99,74,115,97,88,71,115,115,106,102,114,121,94
85,103,135,91,93,114,156,113,28,56,123,55,151
104,71,114,90,84,72,109,112,99,105,110,119,99
109,69,111,83,81,76,102,106,90,108,104,114,107
67,115,139,120,109,105,172,128,69,50,136,73,118
80,75,146,105,88,68,164,136,79,69,140,105,110
84,118,119,103,105,121,139,107,56,64,114,62,130
->
99,74,115,97,88,71,115,115,106,102,114,121,94
104,71,114,90,84,72,109,112,99,105,110,119,99
67,115,139,120,109,105,172,128,69,50,136,73,118
84,118,119,103,105,121,139,107,56,64,114,62,130

131,156,40,89,167,148,41,80,66
77,56,64,59,125,81,159,147,95
107,58,110,113,86,128,143,81,138
131,147,67,38,66,168,44,111,54
40,153,135,138,138,85,104,168,155
155,159,57,115,117,81,88,32,126
->
131,156,40,89,167,148,41,80,66
107,58,110,113,86,128,143,81,138
40,153,135,138,138,85,104,168,155

46,62,148,145,48,41,151,149,46
153,147,53,43,135,47,153,45,98
49,51,82,146,99,160,50,143,144
141,88,52,100,152,147,56,73,155
51,44,154,150,50,69,139,152,44
53,46,95,155,91,160,48,155,103
146,148,72,52,138,42,150,43,48
52,49,98,159,91,161,49,160,122
152,92,50,85,159,150,49,56,160
43,49,153,160,49,65,145,152,48
->
46,62,148,145,48,41,151,149,46
49,51,82,146,99,160,50,143,144
51,44,154,150,50,69,139,152,44
146,148,72,52,138,42,150,43,48
152,92,50,85,159,150,49,56,160

101,114,116,162,114,100
101,107,100,100,107,153
100,147,100,104,147,140
->
101,114,116,162,114,100
100,147,100,104,147,140

94,51,126,56,53
98,89,118,60,42
94,51,126,57,54
100,101,114,68,49
95,58,124,58,52
100,103,113,69,49
95,56,125,57,51
->
94,51,126,56,53
94,51,126,57,54
95,58,124,58,52
95,56,125,57,51

119,49,102,70,31,49,129,53,81,141,80,100,56,116,85,151
134,43,67,78,41,73,152,29,82,115,79,75,69,108,111,108
133,105,62,107,74,76,177,70,89,103,85,92,73,105,71,107
->
119,49,102,70,31,49,129,53,81,141,80,100,56,116,85,151
133,105,62,107,74,76,177,70,89,103,85,92,73,105,71,107

50,100,59,22,180,27
72,49,143,92,107,87
138,152,66,123,79,126
73,96,84,64,139,66
105,77,137,118,82,114
113,115,89,110,89,111
97,135,47,77,123,82
->
50,100,59,22,180,27
138,152,66,123,79,126
105,77,137,118,82,114
97,135,47,77,123,82

35,37,163,57,118,44,75
162,168,52,67,155,158,64
162,97,38,37,176,169,35
151,160,38,61,165,176,42
41,20,165,54,165,44,58
85,149,111,153,36,117,151
39,93,148,154,37,54,152
164,158,50,74,141,157,58
142,172,68,138,32,130,163
74,40,149,40,157,46,30
142,165,78,150,34,119,163
->
35,37,163,57,118,44,75
162,97,38,37,176,169,35
41,20,165,54,165,44,58
39,93,148,154,37,54,152
142,172,68,138,32,130,163
142,165,78,150,34,119,163

99,120,69,106,169,114,107,110,104
103,115,117,74,113,81,83,97,83
69,129,134,122,123,99,105,139,92
74,145,87,94,134,140,98,91,114
109,113,117,110,106,157,128,58,111
70,131,93,86,130,117,98,71,74
53,133,110,67,118,108,100,126,78
103,104,146,81,109,137,103,93,101
100,71,110,87,141,104,104,54,107
->
99,120,69,106,169,114,107,110,104
69,129,134,122,123,99,105,139,92
109,113,117,110,106,157,128,58,111
53,133,110,67,118,108,100,126,78
100,71,110,87,141,104,104,54,107
---
161,167,37,57,138,170,173,143,175,28,149,97,123,75,71,63
104,65,31,160,87,66,28,43,104,122,73,157,168,88,24,110
46,125,81,152,113,150,154,152,88,89,56,73,47,31,112,59
->
161,104,46
167,65,125
37,31,81
57,160,152
138,87,113
170,66,150
173,28,154
143,43,152
175,104,88
28,122,89
149,73,56
97,157,73
123,168,47
75,88,31
71,24,112
63,110,59

82,145,78,84,119,115
126,70,128,123,93,102
107,99,89,75,116,159
112,88,131,141,83,47
->
82,126,107,112
145,70,99,88
78,128,89,131
84,123,75,141
119,93,116,83
115,102,159,47

90,101,88,98,112,118,118,73,60,31,81,166,126,99,123,133
31,171,90,83,143,114,58,105,54,43,52,152,175,84,80,150
->
90,31
101,171
88,90
98,83
112,143
118,114
118,58
73,105
60,54
31,43
81,52
166,152
126,175
99,84
123,80
133,150

87,98,76,117,142,77,157,104
86,78,70,146,113,104,132,132
87,95,72,125,145,79,162,108
125,69,113,116,45,145,44,130
->
87,86,87,125
98,78,95,69
76,70,72,113
117,146,125,116
142,113,145,45
77,104,79,145
157,132,162,44
104,132,108,130

78,90,95,58,140,76,111,45,64,147
88,83,110,73,111,90,115,97,80,138
94,85,125,100,106,112,124,122,85,67
102,98,92,112,83,49,107,103,61,148
109,130,90,107,63,85,114,97,89,120
107,93,97,139,56,142,89,122,120,54
116,102,57,52,110,60,128,66,88,157
93,116,89,109,77,96,128,101,101,107
->
78,88,94,102,109,107,116,93
90,83,85,98,130,93,102,116
95,110,125,92,90,97,57,89
58,73,100,112,107,139,52,109
140,111,106,83,63,56,110,77
76,90,112,49,85,142,60,96
111,115,124,107,114,89,128,128
45,97,122,103,97,122,66,101
64,80,85,61,89,120,88,101
147,138,67,148,120,54,157,107

49,128,123,91,137,107,67,162,77
103,86,113,86,84,102,103,111,115
50,117,137,110,144,69,83,154,116
85,108,120,94,124,100,87,120,153
134,101,148,51,162,80,87,94,107
56,95,113,118,123,50,99,121,72
78,122,77,76,45,39,118,122,105
85,124,67,37,141,110,161,131,75
->
49,103,50,85,134,56,78,85
128,86,117,108,101,95,122,124
123,113,137,120,148,113,77,67
91,86,110,94,51,118,76,37
137,84,144,124,162,123,45,141
107,102,69,100,80,50,39,110
67,103,83,87,87,99,118,161
162,111,154,120,94,121,122,131
77,115,116,153,107,72,105,75

112,110,68
73,38,130
97,117,64
70,99,125
111,97,106
108,133,98
->
112,73,97,70,111,108
110,38,117,99,97,133
68,130,64,125,106,98

86,109,96,113,62
61,83,90,133,85
86,93,120,101,131
87,81,137,98,70
64,107,137,111,90
77,115,101,137,115
135,109,100,74,96
99,117,76,120,73
114,129,80,100,137
171,87,57,84,60
->
86,61,86,87,64,77,135,99,114,171
109,83,93,81,107,115,109,117,129,87
96,90,120,137,137,101,100,76,80,57
113,133,101,98,111,137,74,120,100,84
62,85,131,70,90,115,96,73,137,60

99,130,101,98,132,101
126,99,77,117,96,35
100,101,90,111,94,101
98,105,95,106,103,103
108,77,113,80,94,78
->
99,126,100,98,108
130,99,101,105,77
101,77,90,95,113
98,117,111,106,80
132,96,94,103,94
101,35,101,103,78
---
174,77,129
109,78,134
56,156,75
25,122,71
->
174,77
109,78

81,94,142
110,21,117
->
81,94
110,21

172,152,59,48
110,76,120,110
148,115,88,74
->
172,152
110,76

174,99,137
93,93,97
103,108,115
173,66,111
->
174,99
93,93

155,54,115
42,82,75
42,82,79
70,167,115
146,54,88
->
155,54
42,82

84,67,108,60
94,127,176,108
->
84,67
94,127
---
113,97,110,116,107,117,111,107,99,96,100,100,94
104,117,89,104,74,61,67,86,98,105,110,111,97
102,116,111,97,121,112,103,104,89,104,84,104,93
78,76,73,98,110,86,159,111,119,88,137,83,104
98,107,77,95,93,71,59,100,104,73,119,124,104
->
78,76,73,98,110,86,159,111,119,88,137,83,104
98,107,77,95,93,71,59,100,104,73,119,124,104
104,117,89,104,74,61,67,86,98,105,110,111,97
113,97,110,116,107,117,111,107,99,96,100,100,94
102,116,111,97,121,112,103,104,89,104,84,104,93

38,107,144,134,81,94,90
42,116,139,113,100,99,96
47,104,152,100,91,96,99
49,81,135,124,108,91,104
->
49,81,135,124,108,91,104
42,116,139,113,100,99,96
38,107,144,134,81,94,90
47,104,152,100,91,96,99

100,146,113,104,71
128,58,142,96,20
111,52,114,114,121
147,115,119,103,100
->
100,146,113,104,71
111,52,114,114,121
147,115,119,103,100
128,58,142,96,20

66,62,148,60,144,148,74,147,138,45,78
63,50,143,46,135,137,75,145,142,52,66
156,160,64,153,73,64,152,59,54,171,134
137,152,62,167,53,56,142,57,52,158,130
161,153,47,158,42,38,144,51,44,147,120
48,47,147,49,147,130,52,142,154,77,58
->
161,153,47,158,42,38,144,51,44,147,120
137,152,62,167,53,56,142,57,52,158,130
156,160,64,153,73,64,152,59,54,171,134
63,50,143,46,135,137,75,145,142,52,66
48,47,147,49,147,130,52,142,154,77,58
66,62,148,60,144,148,74,147,138,45,78

99,76,109,113,101,89,82,102,93,95,111,97,104,107,99
103,84,104,89,102,118,103,96,103,89,141,98,105,96,89
91,89,103,105,94,58,102,92,103,92,117,97,97,102,122
102,80,94,80,102,97,79,87,107,109,78,97,107,97,101
105,99,85,76,100,90,93,100,89,94,106,106,106,101,113
95,123,105,92,96,76,104,98,94,97,161,106,95,96,104
->
105,99,85,76,100,90,93,100,89,94,106,106,106,101,113
102,80,94,80,102,97,79,87,107,109,78,97,107,97,101
91,89,103,105,94,58,102,92,103,92,117,97,97,102,122
103,84,104,89,102,118,103,96,103,89,141,98,105,96,89
95,123,105,92,96,76,104,98,94,97,161,106,95,96,104
99,76,109,113,101,89,82,102,93,95,111,97,104,107,99

59,65,141,143,137,50
65,62,134,151,145,51
129,130,77,69,59,121
58,49,143,151,162,61
127,137,68,73,65,143
126,140,72,67,63,127
69,77,154,139,149,47
122,131,71,61,58,138
122,124,64,61,68,142
60,54,139,146,150,67
54,77,145,129,123,63
->
122,124,64,61,68,142
127,137,68,73,65,143
122,131,71,61,58,138
126,140,72,67,63,127
129,130,77,69,59,121
65,62,134,151,145,51
60,54,139,146,150,67
59,65,141,143,137,50
58,49,143,151,162,61
54,77,145,129,123,63
69,77,154,139,149,47
